Here is a tiny trained network, its code and every weight. The questions are about switching its units off for an input and a target symbol, where a switched-off unit gives its printed mean instead of its output.

import numpy as np


def w(rows, s, z=0):
    codes = np.array(rows[::2]) - 128.0
    scale = np.full(codes.shape[1], s)
    scale[-1] = z or s
    return codes * scale


def norm(h):
    return h / np.sqrt((h * h).mean(-1, keepdims=True) + 1e-5)


def f(y):
    return np.maximum(y, 0)


def softmax(a):
    e = np.exp(a - a.max(-1, keepdims=True))
    return e / e.sum(-1, keepdims=True)


def log_softmax(a):
    a = a - a.max(-1, keepdims=True)
    return a - np.log(np.exp(a).sum(-1, keepdims=True))


def net(x, mask):
    ids = ['αβγδζηθλξπστψ'.index(c) for c in x.split()]
    T = len(ids)
    res = E[ids] + P[:T]
    u = 0
    for l in range(2):
        r = norm(res)
        for j in range(2):
            rows = slice(2 * j, 2 * j + 2)
            q, k, v = (r @ M[l][rows].T for M in (Q, K, V))
            z = softmax(np.where(np.tri(T) > 0, q @ k.T / 2**0.5, -1e9)) @ v
            o = O[l][rows]
            res = res + np.where(mask[u + j], z, o[:, -1]) @ o[:, :-1]
        u += 2
        y = f(norm(res) @ A[l][:, :-1].T + A[l][:, -1])
        res = res + np.where(mask[u : u + 8], y, B[l][:, -1]) @ B[l][:, :-1]
        u += 8
    return log_softmax(norm(res)[-1] @ U[:, :-1].T + U[:, -1])


Q, K, V, O, A, B = {}, {}, {}, {}, {}, {}
E = w([
[112,97,147,113,128,154,127,178],'α',
[156,119,129,179,131,202,135,61],'β',
[94,88,122,91,150,97,97,136],'γ',
[138,170,129,168,155,169,174,60],'δ',
[121,99,152,119,125,101,84,102],'ζ',
[80,130,127,77,183,140,158,74],'η',
[135,114,144,175,127,208,151,118],'θ',
[83,120,145,82,176,123,150,108],'λ',
[99,120,108,102,130,72,94,173],'ξ',
[153,167,119,186,121,128,130,60],'π',
[134,252,149,15,61,144,140,130],'σ',
[98,203,126,168,217,84,242,148],'τ',
[145,187,153,208,127,10,117,103],'ψ',
],0.018)
P = w([
[120,90,5,141,97,98,91,142],'0',
[218,108,154,88,155,108,146,119],'1',
[226,124,82,88,158,127,84,146],'2',
[64,127,138,158,107,147,70,159],'3',
[113,78,140,113,60,75,181,105],'4',
[178,83,195,104,129,105,111,122],'5',
[91,133,219,158,146,139,64,154],'6',
],0.014)
Q[0] = w([
[170,115,121,119,132,114,144,128],'L0H1',
[102,111,110,128,95,121,157,120],'L0H1',
[160,62,89,101,61,96,211,93],'L0H2',
[6,148,99,161,89,154,117,123],'L0H2',
],0.026)
K[0] = w([
[86,143,125,148,143,153,84,131],'L0H1',
[185,138,82,104,161,139,101,129],'L0H1',
[198,198,88,125,231,166,21,150],'L0H2',
[252,74,97,67,142,93,216,119],'L0H2',
],0.02)
V[0] = w([
[173,164,159,204,98,32,66,117],'L0H1',
[111,151,114,194,223,69,203,192],'L0H1',
[132,190,136,104,89,84,155,250],'L0H2',
[154,22,142,156,128,133,104,214],'L0H2',
],0.023)
O[0] = w([
[63,198,63,152,125,142,81,5,76],'L0H1',
[136,127,68,192,87,33,215,127,4],'L0H1',
[72,205,103,80,167,87,72,245,137],'L0H2',
[159,226,220,236,188,102,106,169,64],'L0H2',
],0.013,0.012)
A[0] = w([
[203,137,118,66,102,220,158,208,154],'L0N1',
[166,57,75,204,186,59,113,89,154],'L0N2',
[123,87,248,129,185,7,159,122,254],'L0N3',
[242,134,71,117,202,172,211,133,221],'L0N4',
[131,70,98,96,136,40,43,196,125],'L0N5',
[57,126,19,40,175,100,216,167,73],'L0N6',
[93,214,142,164,230,145,116,130,126],'L0N7',
[179,201,187,208,115,117,129,200,131],'L0N8',
],0.012,0.0033)
B[0] = w([
[55,123,205,148,72,151,113,201,245],'L0N1',
[51,90,206,117,117,195,142,158,156],'L0N2',
[62,139,73,203,62,168,117,120,215],'L0N3',
[45,147,107,148,87,54,118,127,189],'L0N4',
[72,155,155,114,139,203,149,87,208],'L0N5',
[89,187,130,218,132,175,251,117,221],'L0N6',
[148,81,100,115,84,86,44,184,193],'L0N7',
[101,85,49,69,69,200,141,82,197],'L0N8',
],0.014,0.011)
Q[1] = w([
[128,169,170,1,88,210,138,147],'L1H1',
[41,30,145,98,12,182,13,148],'L1H1',
[178,101,231,136,79,94,96,159],'L1H2',
[213,228,149,72,64,101,169,107],'L1H2',
],0.017)
K[1] = w([
[143,126,157,72,227,133,181,135],'L1H1',
[118,220,173,39,68,198,166,131],'L1H1',
[161,126,185,112,89,174,110,166],'L1H2',
[255,160,146,136,71,67,140,127],'L1H2',
],0.022)
V[1] = w([
[20,13,120,206,201,121,66,124],'L1H1',
[112,71,103,153,251,168,160,156],'L1H1',
[61,156,129,65,126,158,139,127],'L1H2',
[183,70,61,99,141,117,115,151],'L1H2',
],0.021)
O[1] = w([
[253,86,157,235,187,50,48,101,158],'L1H1',
[83,12,130,243,162,107,91,112,102],'L1H1',
[142,104,141,190,103,58,110,78,254],'L1H2',
[118,61,124,131,154,156,112,156,62],'L1H2',
],0.012,0.019)
A[1] = w([
[150,99,139,94,154,160,113,41,35],'L1N1',
[146,79,176,131,79,91,158,205,4],'L1N2',
[128,136,124,5,122,226,126,153,80],'L1N3',
[148,110,133,98,135,142,214,73,108],'L1N4',
[162,140,114,117,57,73,108,164,163],'L1N5',
[66,159,75,108,168,102,85,119,123],'L1N6',
[158,120,191,148,153,158,92,145,113],'L1N7',
[133,18,115,53,137,117,177,146,52],'L1N8',
],0.02,0.0021)
B[1] = w([
[70,150,148,123,194,92,89,187,175],'L1N1',
[111,145,156,104,165,54,64,91,195],'L1N2',
[29,129,213,101,57,164,94,116,247],'L1N3',
[66,104,77,102,174,146,139,202,160],'L1N4',
[84,55,113,140,173,141,146,137,177],'L1N5',
[185,146,131,70,59,102,165,110,182],'L1N6',
[132,175,118,105,106,160,220,120,174],'L1N7',
[253,215,114,104,120,160,162,123,165],'L1N8',
],0.022,0.016)
U = w([
[118,172,122,156,150,156,109,255,136],'α',
[92,98,186,147,219,206,191,135,82],'β',
[155,86,66,169,72,222,78,132,120],'γ',
[158,93,65,91,142,187,161,141,255],'δ',
[162,215,159,128,180,169,80,68,156],'ζ',
[220,112,159,79,107,124,133,147,192],'η',
[158,156,179,214,58,196,199,81,52],'θ',
[96,96,205,143,135,27,134,120,61],'λ',
[153,131,59,96,71,98,47,157,116],'ξ',
[52,105,58,118,188,148,73,82,97],'π',
[59,137,173,49,63,179,109,134,148],'σ',
[52,162,97,179,106,111,232,148,111],'τ',
[118,197,78,121,62,103,141,28,89],'ψ',
],0.0082,0.0036)

Each question gives the input, a string of symbols that net reads in full, and the target symbol t.
The units are the heads (2 rows each of Q, K, V and O) and the neurons (one row each of A and B). Each row of codes is followed by its name. A weight is (code - 128) times the scale printed after its matrix; where a second scale follows, it is the last column's (O, A, B and U).
mask holds one flag per unit, layer by layer, with each layer's heads first. A switched-off unit (its flag False) gives its mean, the last column of its rows in O or B, instead of its output. The means were averaged over made-up inputs and are rounded, as every weight is.
A unit's drop is (log p(t) with every unit on - log p(t) with that unit switched off) / (log p(t) with every unit on - log p(t) with every unit switched off).
The circuit of an input: a set's keep is (log p(t) with only the set's units on - log p(t) with every unit switched off) / (log p(t) with every unit on - log p(t) with every unit switched off). Starting from the 12 units with the biggest drops (on a tie, the unit counted first), units are removed one at a time, each time the one whose removal leaves the highest keep (on an exact tie, the one counted first), for as long as the keep stays at least 0.8.
units of the circuit, in order: the units of the circuit, biggest drop first
most important unit: the unit with the biggest drop
top k neurons: the k neurons with the biggest drops, biggest first
top k neurons in layer l: the k neurons of layer l with the biggest drops, biggest first
heads that matter: for each layer, one digit per head in row order, 1 if its drop is at least 0.15 and else 0, layers parted by /
input α τ ζ λ ζ δ, target λ: units of the circuit, in order -> (L1N2; L0H1)
input δ π ξ, target δ: most important unit -> L0H2
input σ η ψ σ σ, target ψ: units of the circuit, in order -> (L0H1; L1N3)
input ψ η λ, target ψ: heads that matter -> 10 / 00
input α σ σ λ τ π, target λ: units of the circuit, in order -> (L1N2; L0H1)
input ζ ζ λ, target ζ: units of the circuit, in order -> (L0H1; L0H2; L1N3)
input α λ τ λ π, target τ: heads that matter -> 10 / 00
input σ π ξ λ, target π: heads that matter -> 11 / 00
input σ σ σ π σ τ, target π: heads that matter -> 11 / 00
input δ λ π λ δ, target π: heads that matter -> 11 / 00
input λ λ ζ β, target λ: top 2 neurons -> (L1N2; L0N4)
input γ λ η, target γ: heads that matter -> 01 / 00
input γ λ α, target γ: top 2 neurons -> (L0N8; L0N3)
input θ θ λ θ, target θ: heads that matter -> 01 / 00
input σ θ β δ, target θ: top neuron in layer 1 -> (L1N3)
input β λ λ ψ, target λ: top 2 neurons in layer 0 -> (L0N6; L0N2)
input τ σ λ, target τ: heads that matter -> 10 / 00
input λ ψ ξ λ η η ζ, target η: heads that matter -> 11 / 00
input ξ π ζ, target ξ: heads that matter -> 11 / 00
input η β ζ ψ, target β: heads that matter -> 01 / 01
input ψ θ ζ, target ψ: units of the circuit, in order -> (L0H1)
input σ δ ζ λ θ σ, target λ: units of the circuit, in order -> (L0H2; L1N2; L1N3; L0H1)
input σ λ α θ σ, target α: heads that matter -> 01 / 00
input σ ζ σ θ, target ζ: top 3 neurons -> (L1N3; L0N1; L1N1)
input α γ γ, target α: heads that matter -> 01 / 00
